(in the rows, 128 means zero)
Rows, each with its class:
[168 158 137 137 200 116 132 133 133 136 123 137 172 141 121 188  27 138
 135 156  63 141 118 155  60 137 108 156 139 169 176 154] => H
[189 188 125 125 200 107 118 132 133 155  93 160 178 131 120 122  13 151
 131 149  48 133 109 146  83 120 103 168 135 164 128 160] => H
[168 168 145 123 187 113 114 139 133 142 125 149 167 136 112 107  47 130
 135 135  45 108  89 140  98 126 101 162 152 154 135 150] => H
[166 189 133 116 202 110 136 132 140 140 121 159 171 135 118 123  48 120
 128 153  83 120 117 174 107 144 101 196 143 153 157 150] => H
[125 148 119 135 179 126 128 131 140 140 139 145 143 120 141 119 100  59
 149 148  96 129 109 137  99 117 127 152 137 148 137 140] => E
[157 169 122 120 186 117 117 141 119 122 104 157 164 111 126 123  70 125
 141 137  75 128 115 110 106 122 108 163 119 159 136 153] => H
[130 143 173 117 169 135 132 141 139 131 122 127 137 131 138 139  79 128
 134 144  87 109 135 142 112 116 105 155 161 143 145 158] => B
[173 157 112 144 182 140 116 139 119 129 127 153 165 124 123 121  67 134
 135 123  87 121 112 142 106 110 130 161 101 131 148 152] => E
[157 162 169 129 203 111 130 128 123 139 121 145 173 154 118 122  70 125
 129 149  84 125 102 136 108 141  92 153 129 155 169 149] => S
[176 169  96 131 210 111 132 110 124 134 117 128 168 126 108 115  38 119
 133 140  55 139 104 158 100 116 101 165 126 147 143 148] => A
[171 165 107 123 188 151 112 121 139 140 102 141 162 130 107 114  50 126
 138 133  73 122 100 150 100 121 126 147 145 131 143 149] => H
[186 150 146 126 169 118 119 117 128 127 124 144 167 134 108 120  48 119
 128 143  75 147 129 134  93 133 112 152 138 158 147 140] => H
[216 181 170 121 191 115 116 129 118 134 124 133 194 150 109 140  43 130
 126 135  30 123 115 136 109 137  97 163 158 167 147 149] => H
[146 187 112 124 212 122 134 134 118 130 123 168 174 164 119 132  48  91
 142 163  79 117 107 145  99 127  92 172 109 148 150 142] => E

Rows, each with its class:
[ 82 121 125 135 143 124 129 113 113 126 130 146 128 121 122 122  83 152
 129 112 147 150 133 125 125  97 113 182 147 156 158 127] => Q
[108 124 132 128 143 117 126 148 116  94 127 103 141 140 144 132 102 133
 102 123 105 152 142 146 131 110 147 152 152 121 141 124] => N
[120 106 135 139 130 131 114 163 133 128 152 152 129 133 107 133 113 123
 142 121 131 133 142 118 129 117 128 131 133 158 129 118] => L
[ 70 119 126 140 127 125 115 109 121 117 132 132 116 109 118 140  87 141
 129  95 144 161 144 123 132  97 110 153 148 157 176 121] => M
[ 98 135 129 134 150 118 144 111 121 119 119 168 122 153 102 145 103 130
 138 126 157 127 138 143 131 101 136 122 105 136 157 126] => T
[ 95 126 128 132 142 123 126 112 109 135 129 166 115 131 128 134 113 141
 122 122 142 147 128 110 129 103 108 134 116 157 156 142] => V
[ 97 121 137 129 133 130 120 126 121 145 133 138 132 141 125 146 108 137
 115 126 141 170 133 131 141  99 124 133 111 144 165 119] => G
[ 90 117 123 143 138 126 135 110 110 132 147 140 127 128 112 119  81 138
 124  97 135 146 139 122 142 113 128 131 135 160 172 135] => J
[ 93 109 119 125 141 110 125 119 116 111 145 118 131 131 141 136 129 126
 108 140 132 150 134 132 133 123 124 135 132 137 142 152] => Y
[ 93 125 128 112 147 124 122 127 107 116 128 117 123 135 137 132 110 129
 101 136 126 141 128 105 128 107 122 134 135 139 100 136] => D
[107 121 126 147 130 134 130 105 131 122 134 152 112 117 118 127  94 142
 116  99 151 135 133 129 134 107 113 139 118 153 173 141] => C
[ 98 121 130 130 145 133 110 104 128 123 135 138 126 115 127 114  97 130
 119 116 124 144 130 122 126 106 115 144 201 144 165 145] => X
[ 94 113 136 155 147 118 132 111 121 121 132 144 125 122 123 121 106 137
 130 109 138 140 145 123 154 101 125 123 125 121 158 137] => M
[101 109 124 141 150 126 130 103 122 150 141 173 123 136 127 130 120 128
 118 126 148 143 155 131 145 108 129 128 112 146 173 119] => G
[ 99 124 119 119 121 116 122 130 134 114 124 140  92 118 131 127 116 141
 115 123 142 148 141 131 135 108 115 148 120 143 154 122] => Z
[ 86 136 133 128 142 110 124 125 109 100 121 129  84 135 125 137  53 119
  98 122 142 147 147 126 126  89 135 145 141 143 180 130] => V
[ 95 124 130 137 142 134 123 104 112 120 143 137 129 119 134 122  89 132
 113  40 139 156 141 125 138 110 106 156 136 157 167 151] => C

Rows, each with its class:
[127 138 139 162 126 129 119 122 137 115 129 115 123 138 135 135 131 123
 140 123 116 125 124 183 118 113  80  97 128 132 148 129] => P
[137 125 116 130 135 126 109 130 138 125 131 120 129 123 123 130 140 106
 145 149 154 131 137 133 132 133 123 111 133 126 139 141] => U
[119 121 127 157 129 125 104 138 127 131 113 125 129 128 130 116 124 119
 153 129 126 126 131 131 119 124  80 110 131 127 150 114] => P
[133 127 131 153 126 126 142 127 106 129 123 119 104 123 141 125 150 126
 146 120 131 138 126 161 132  68 140  69 135 121 147 132] => R
[125 134 111  94 122 114 115 111 123 149 166 127 129 140 132 131 122  99
 114 122 136 134 128 114 131 133 130 129 125 130 134 122] => W
[136 134 124 122 129 133 141 146 134 123 131 133 137 124 104 125 126 127
 153 139 129 123 123 120 123 116  94 126 134 131 130 133] => U
[120 132 111 140 127 118 106 103 122 154 112 101 109 129 140 123 110 110
 157 122 145 131 125 147 118 111 106  94 132 129 175 157] => R
[132 130 122 141 123 119 133 130 117 115 122 139 145 124 111 130 140 118
 156 146 107 117 151 146 126 105 105 134 131 134 146 131] => R
[120 139 116 171 132 126 103 131 124 140 121 130 110 126 149 122 123 140
 140 124 133 139 130 139 124 118 133 102 124 124 154 135] => K
[120 129 123 168 127 132 117 135 125 134 103 114 117 106 148 121 123 137
 147 112 129 131 121 129 122  88 141  96 121 138 138 139] => R
[115 122  87 123 124 129 134 131 120 158 118 154 130 117 109 154 113 124
 205 112 122 131 134 123 100  51  68 108 131 171 133 132] => U
[127 141 114 112 133 134 131 137 133 157 137 114 132 131 122 133 104 132
  99 122 158 139 111 118 126 178 145 133 124 119 128 126] => W
[122 131 112 121 122 151 125 150 142 139 128 123 116 140 119 137 106 113
 130 130 144 132 118 131 130 122  53  90 121 128 130 125] => F
[139 124 105 124 125 130 133 135 129 144 131 111 123 114 115 144 136 129
 146 137 141 127 143 150 139 117 145 111 150 144 142 137] => U
[129 129 110 103 121 120 120 133 130 148 128 118 102 135 144 137 126 134
 110 128 142 129 114 135 119 121 129  74 115 118 134 129] => W
[125 134 109 114 128 120 126 137 129 157 123 111 100 132 130 135 108 129
 128 117 158 121 118 141 145  94  88  69 118 116 139 121] => W
[128 119 126 143 129 134 165 134 110 133 119 128 117 109 146 118 143 121
 161 118 130 137 139 137 124  68 165  96 123 124 136 132] => K
[145 138  95 127 125 127  98 126 135 154 122 125 117 131 140 148 107 130
 155 133 149 128 123 130 132 123  79 110 182 137 140 138] => U
[128 133 121 131 125 121 151 137 130 126 141 118  92 127 155 123 140 127
 123 127 144 143 118 161 116  92 127  54 135 129 150 145] => F
[125 130 133 147 110 128 135 145 130 111 124 119 117 121 139 125 125 126
 111 121 143 125 115 135 130 127 128 112 125 121 134 106] => W
[128 128 120 130 129 114 134 127 121 113 121 121  96 121 152 141 143 135
 143 112 129 142 134 159 126  79 168  58 123 133 141 121] => R
[115 159 110 123 134 116 133 119 123 157 125 112  92 138 146 146 121 129
 131 106 146 125 115 162 110  69  59  41 113 125 147 116] => F
[117 133 109 128 123 120 127 141 129 137 135 124 117 126 129 134 117 134
 134 138 144 134 119 142 119 123  86 107 120 129 133 128] => U
[121 129 102 136 132 131 117 126 123 151 126 123  96 125 124 131 107 132
 162 120 145 127 120 132 120 103 104 107 111 131 129 134] => R
[129 135 124 135 138 137 120 126 132 139 125 117 139 134 140 132 154 125
 147 122 128 133 122 142 135  96 102  94 125 133 141 122] => R
[125 137 115 171 125 137 103 116 128 134 123 127 139 127 126 120 129 128
 143 134 124 130 116 126 131 135 124 151 133 125 138 135] => P
[134 125  80  73 131 122 104 124 123 148 132 123 144 165  86 153  97 105
 162 142 151 117 132 109 124 133  80 177 129 124 119 133] => U
[117 128 104 104 130 130 131 144 124 158 117 119 111 122 125 134 107 124
 127 127 157 132 114 120 120 117 129 102 124 119 117 131] => R
[124 127  77 110 122 115 120 122 113 169 115 107 104 126 120 150 119 128
 158 124 161 131 118 136 119  91  93  81 128 143 137 128] => U
[116 135 144 142 126 121 145 146 133 119 130 107 100 147 157 132 145 125
 115 108 129 132 117 158 128 103  86  64 129 124 152 128] => W
[136 134 157 203 132 134 144 138 129 116 142 119 116 123 175  99 126 134
 114 109 116 135 110 139 119  97 138  91 119 121 129 127] => F
